Below is a small trained network, with its code and all its weights. Each question gives an input and a class and asks what happens when units are switched off, that is, made to give their printed mean instead of their output.

import numpy as np


def w(rows, s, z=0):
    codes = np.array(rows[::2]) - 128.0
    scale = np.full(codes.shape[1], s)
    scale[-1] = z or s
    return codes * scale


def norm(h):
    return h / np.sqrt((h * h).mean(-1, keepdims=True) + 1e-5)


def f(y):
    return np.maximum(y, 0)


def log_softmax(a):
    a = a - a.max(-1, keepdims=True)
    return a - np.log(np.exp(a).sum(-1, keepdims=True))


def net(x, mask):
    res = np.array(x, float).reshape(1, 4) / 4 @ E
    u = 0
    for l in range(4):
        y = f(norm(res) @ A[l][:, :-1].T + A[l][:, -1])
        res = res + np.where(mask[u : u + 7], y, B[l][:, -1]) @ B[l][:, :-1]
        u += 7
    return log_softmax(norm(res)[-1] @ U[:, :-1].T + U[:, -1])


A, B = {}, {}
E = w([
[69,209,113,54,111,201,185,106,149,163],'x0',
[124,167,185,71,159,128,95,205,161,255],'x1',
[40,225,135,76,99,52,109,140,242,163],'x2',
[145,75,229,58,172,143,191,91,148,134],'x3',
],0.0085)
A[0] = w([
[147,143,194,105,131,132,157,123,101,130,53],'0.n0',
[91,196,194,154,137,92,86,184,151,215,94],'0.n1',
[166,112,136,158,87,172,62,224,68,184,3],'0.n2',
[155,118,112,126,106,88,129,119,184,88,56],'0.n3',
[16,199,132,29,48,99,246,39,214,131,66],'0.n4',
[181,118,140,179,213,180,99,94,84,116,83],'0.n5',
[57,254,76,190,121,72,48,144,122,181,106],'0.n6',
],0.0063,0.0059)
B[0] = w([
[143,120,125,113,172,142,100,137,136,126,146],'0.n0',
[129,81,84,161,158,110,120,118,165,201,221],'0.n1',
[82,123,140,143,167,200,176,79,166,162,167],'0.n2',
[115,171,135,144,166,217,184,108,136,151,143],'0.n3',
[53,108,193,151,254,192,159,113,104,129,254],'0.n4',
[146,103,109,113,97,183,152,112,163,143,190],'0.n5',
[122,165,89,162,119,97,115,187,152,155,253],'0.n6',
],0.0089,0.0061)
A[1] = w([
[79,208,60,175,36,129,66,161,152,89,3],'1.n0',
[85,173,184,84,102,130,146,101,165,72,84],'1.n1',
[135,62,82,125,44,128,148,132,68,1,8],'1.n2',
[105,149,175,154,167,142,152,113,66,105,15],'1.n3',
[163,33,94,221,148,98,67,88,123,100,193],'1.n4',
[117,138,197,81,135,53,122,201,205,171,91],'1.n5',
[128,92,174,67,137,69,67,107,113,120,41],'1.n6',
],0.0083,0.0038)
B[1] = w([
[159,143,180,61,254,19,182,159,59,102,197],'1.n0',
[48,146,141,126,242,151,101,106,146,103,154],'1.n1',
[109,102,101,209,47,129,136,112,209,119,197],'1.n2',
[58,201,80,100,123,122,122,142,93,113,159],'1.n3',
[120,169,189,135,20,187,236,101,127,89,254],'1.n4',
[190,67,57,143,21,56,17,113,179,111,204],'1.n5',
[131,139,142,73,160,45,108,39,138,102,137],'1.n6',
],0.0073,0.0076)
A[2] = w([
[85,212,43,192,120,95,114,146,189,139,62],'2.n0',
[228,45,150,3,157,147,108,113,80,120,2],'2.n1',
[182,84,88,150,135,191,119,247,15,218,115],'2.n2',
[73,176,69,202,119,135,184,156,59,14,99],'2.n3',
[182,185,90,20,136,106,163,183,49,197,112],'2.n4',
[122,163,24,175,143,73,139,155,131,163,107],'2.n5',
[175,128,182,82,169,30,137,176,79,36,91],'2.n6',
],0.0077,0.0049)
B[2] = w([
[105,100,108,165,138,155,65,185,90,109,222],'2.n0',
[73,172,170,254,169,129,110,197,130,119,170],'2.n1',
[77,123,142,36,165,161,173,96,202,170,203],'2.n2',
[213,130,172,126,138,77,166,99,82,144,255],'2.n3',
[152,81,91,97,17,121,115,155,157,99,171],'2.n4',
[128,108,131,139,153,85,124,207,108,106,219],'2.n5',
[117,176,145,139,129,139,133,50,54,60,159],'2.n6',
],0.0097,0.0065)
A[3] = w([
[169,125,162,155,239,99,54,191,100,155,85],'3.n0',
[18,203,117,63,161,111,74,76,163,32,75],'3.n1',
[133,155,136,3,59,113,242,120,96,95,106],'3.n2',
[114,136,116,146,207,176,121,67,156,133,103],'3.n3',
[140,83,118,93,141,124,156,87,137,90,4],'3.n4',
[115,159,213,106,114,251,73,166,139,137,67],'3.n5',
[182,208,46,121,67,52,86,163,115,115,30],'3.n6',
],0.0065,0.0037)
B[3] = w([
[114,88,140,151,33,137,116,133,144,108,251],'3.n0',
[127,83,109,91,161,186,157,153,121,194,202],'3.n1',
[153,163,85,144,78,136,2,168,129,154,252],'3.n2',
[140,118,125,113,188,98,153,140,125,106,230],'3.n3',
[133,134,139,195,135,130,136,146,92,108,141],'3.n4',
[64,194,135,153,134,171,119,78,96,109,221],'3.n5',
[76,145,116,143,216,173,106,123,89,104,196],'3.n6',
],0.0099,0.0039)
U = w([
[52,135,167,105,219,184,183,116,135,162,195],'0',
[202,117,145,189,5,163,180,94,110,94,156],'1',
[134,166,102,85,69,187,118,101,119,154,72],'2',
[189,67,145,60,99,51,74,68,171,164,110],'3',
[99,104,73,143,121,76,30,238,162,177,163],'4',
[149,175,135,174,156,58,158,135,11,54,131],'5',
[230,150,108,85,103,108,154,180,98,171,20],'6',
[154,142,94,84,138,130,102,111,95,134,1],'7',
],0.015,0.0066)

Each question gives the input, the list of numbers given to net, and the class t.
The units are the neurons (one row each of A and B). Each row of codes is followed by its name. A weight is (code - 128) times the scale printed after its matrix; where a second scale follows, it is the last column's (A, B and U).
mask holds one flag per neuron, layer by layer. A switched-off neuron (its flag False) gives its mean, the last column of its row in B, instead of its output. The means were averaged over made-up inputs and are rounded, as every weight is.
A unit's drop is (log p(t) with every unit on - log p(t) with that unit switched off) / (log p(t) with every unit on - log p(t) with every unit switched off).
The circuit of an input: a set's keep is (log p(t) with only the set's units on - log p(t) with every unit switched off) / (log p(t) with every unit on - log p(t) with every unit switched off). Starting from the 12 units with the biggest drops (on a tie, the unit counted first), units are removed one at a time, each time the one whose removal leaves the highest keep (on an exact tie, the one counted first), for as long as the keep stays at least 0.8.
units of the circuit, in order: the units of the circuit, biggest drop first
most important unit: the unit with the biggest drop
k most important neurons: the k neurons with the biggest drops, biggest first
k most important neurons of layer l: the k neurons of layer l with the biggest drops, biggest first
drop when u is switched off: that unit's drop, to one decimal
input [-5,2,-2,4], class 1: units of the circuit, in order	[1.n4]
input [2,5,-2,7], class 4: 2 most important neurons	[2.n1 1.n5]
input [-2,7,0,8], class 4: 3 most important neurons	[2.n1 2.n3 1.n4]
input [-3,-5,-4,-8], class 1: 2 most important neurons	[1.n4 1.n2]
input [5,2,-7,-6], class 0: 3 most important neurons	[0.n2 2.n2 1.n4]
input [-7,-1,1,6], class 1: 3 most important neurons	[1.n4 0.n4 1.n0]
input [-7,4,-2,0], class 1: 2 most important neurons	[1.n4 0.n4]
input [6,-8,-1,-1], class 5: 3 most important neurons	[2.n3 0.n4 1.n4]
input [3,1,3,-1], class 4: 3 most important neurons	[0.n6 1.n4 0.n1]
input [-1,-5,1,5], class 5: 2 most important neurons	[2.n3 2.n2]
input [8,5,-2,-4], class 4: 3 most important neurons	[0.n6 1.n4 2.n4]
input [8,8,5,-1], class 4: 2 most important neurons of layer 1	[1.n5 1.n4]
input [8,5,5,-3], class 4: 2 most important neurons of layer 1	[1.n5 1.n4]
input [-7,3,-2,3], class 1: most important unit	0.n4
input [0,6,5,5], class 4: 3 most important neurons of layer 1	[1.n5 1.n4 1.n0]
input [1,-3,-1,2], class 1: drop when 0.n4 is switched off	0.2
input [-5,1,-4,-8], class 1: drop when 0.n2 is switched off	0.1
input [-1,-5,8,-6], class 5: drop when 1.n0 is switched off	1.1
